Below are the code and all the weights of a small trained network. Each question names an input and a class and asks about switching units off, where a switched-off unit gives its printed mean instead of its output.

import numpy as np


def w(rows, s, z=0):
    codes = np.array(rows[::2]) - 128.0
    scale = np.full(codes.shape[1], s)
    scale[-1] = z or s
    return codes * scale


def f(y):
    return y / 2 * (1 + np.tanh(0.7978845608 * (y + 0.044715 * y**3)))


def log_softmax(a):
    a = a - a.max(-1, keepdims=True)
    return a - np.log(np.exp(a).sum(-1, keepdims=True))


def net(x, mask):
    res = np.array(x, float).reshape(1, 4) / 4 @ E
    y = f(res @ A[0][:, :-1].T + A[0][:, -1])
    res = res + np.where(mask, y, B[0][:, -1]) @ B[0][:, :-1]
    return log_softmax(res[-1] @ U[:, :-1].T + U[:, -1])


A, B = {}, {}
E = w([
[135,194,94,122,137,111,85,254],'x0',
[165,127,186,160,174,74,70,104],'x1',
[37,104,89,202,166,89,142,136],'x2',
[51,69,172,69,163,173,92,171],'x3',
],0.0092)
A[0] = w([
[173,185,62,174,74,99,185,107,116],'N0',
[192,182,70,173,101,95,173,92,59],'N1',
[224,163,192,58,93,171,97,121,105],'N2',
[182,172,85,173,86,113,173,115,41],'N3',
[121,50,172,127,120,155,200,1,49],'N4',
[45,113,96,215,185,90,119,140,36],'N5',
[129,200,73,98,148,101,74,208,5],'N6',
[89,141,53,76,49,156,193,139,40],'N7',
[62,82,176,80,149,179,103,163,36],'N8',
[67,76,162,45,153,185,95,163,84],'N9',
[187,124,224,169,188,32,11,99,50],'N10',
[112,121,63,100,87,207,205,148,19],'N11',
[200,155,171,39,88,171,94,130,85],'N12',
],0.0076,0.0027)
B[0] = w([
[174,111,178,180,188,129,72,97,228],'N0',
[169,109,176,181,181,127,82,115,213],'N1',
[58,67,66,210,116,91,210,103,235],'N2',
[196,92,177,196,185,127,95,119,190],'N3',
[116,140,150,82,15,30,44,254,254],'N4',
[70,46,49,219,112,99,232,112,205],'N5',
[113,131,149,99,51,16,79,248,200],'N6',
[58,199,226,109,154,178,158,130,212],'N7',
[244,75,185,217,201,144,81,102,210],'N8',
[204,92,161,209,196,124,69,88,238],'N9',
[22,237,221,65,141,227,189,131,238],'N10',
[51,202,221,100,140,187,150,157,205],'N11',
[79,31,74,200,137,57,217,124,222],'N12',
],0.0076,0.0059)
U = w([
[198,100,146,164,203,145,50,98,111],'0',
[102,68,55,166,114,104,251,115,100],'1',
[133,135,134,100,22,71,36,191,109],'2',
[89,197,180,97,146,215,179,117,123],'3',
[143,123,65,92,115,147,106,90,254],'4',
[155,137,44,82,109,169,112,104,75],'5',
],0.013,0.01)

Each question gives the input, the list of numbers given to net, and the class t.
The units are the neurons (one row each of A and B). Each row of codes is followed by its name. A weight is (code - 128) times the scale printed after its matrix; where a second scale follows, it is the last column's (A, B and U).
mask holds one flag per neuron, in row order. A switched-off neuron (its flag False) gives its mean, the last column of its row in B, instead of its output. The means were averaged over made-up inputs and are rounded, as every weight is.
A unit's drop is (log p(t) with every unit on - log p(t) with that unit switched off) / (log p(t) with every unit on - log p(t) with every unit switched off).
The circuit of an input: a set's keep is (log p(t) with only the set's units on - log p(t) with every unit switched off) / (log p(t) with every unit on - log p(t) with every unit switched off). Starting from the 12 units with the biggest drops (on a tie, the unit counted first), units are removed one at a time, each time the one whose removal leaves the highest keep (on an exact tie, the one counted first), for as long as the keep stays at least 0.8.
units of the circuit, in order: the units of the circuit, biggest drop first
unit that matters most: the unit with the biggest drop
top k neurons: the k neurons with the biggest drops, biggest first
drop of u: that unit's drop, to one decimal
input [-5,-6,4,-2], class 3: top 3 neurons : (N7; N11; N6)
input [6,3,8,-8], class 0: top 4 neurons : (N0; N1; N3; N2)
input [2,5,8,5], class 1: unit that matters most : N5
input [0,8,-3,7], class 3: top 2 neurons : (N10; N0)
input [7,-7,6,-2], class 2: top 2 neurons : (N6; N10)
input [6,6,-6,-4], class 1: units of the circuit, in order : (N2; N12)
input [-4,-3,-1,4], class 0: top 4 neurons : (N9; N6; N8; N10)
input [1,-3,1,2], class 4: top 2 neurons : (N10; N4)
input [8,5,-8,8], class 0: top 2 neurons : (N9; N8)
input [5,6,7,-3], class 1: top 2 neurons : (N5; N4)
input [8,-3,-2,-8], class 0: top 2 neurons : (N0; N3)
input [5,7,2,-4], class 3: top 2 neurons : (N10; N4)
input [-1,-3,-6,-7], class 0: top 3 neurons : (N0; N1; N3)
input [-2,-6,-1,-7], class 0: units of the circuit, in order : (N0)
input [4,-3,-5,3], class 1: units of the circuit, in order : (N12; N2)
input [-2,2,1,2], class 4: drop of N0 : 0.2
input [1,-2,-3,7], class 0: drop of N2 : 0.0
input [-4,-5,2,-2], class 3: drop of N7 : 0.3
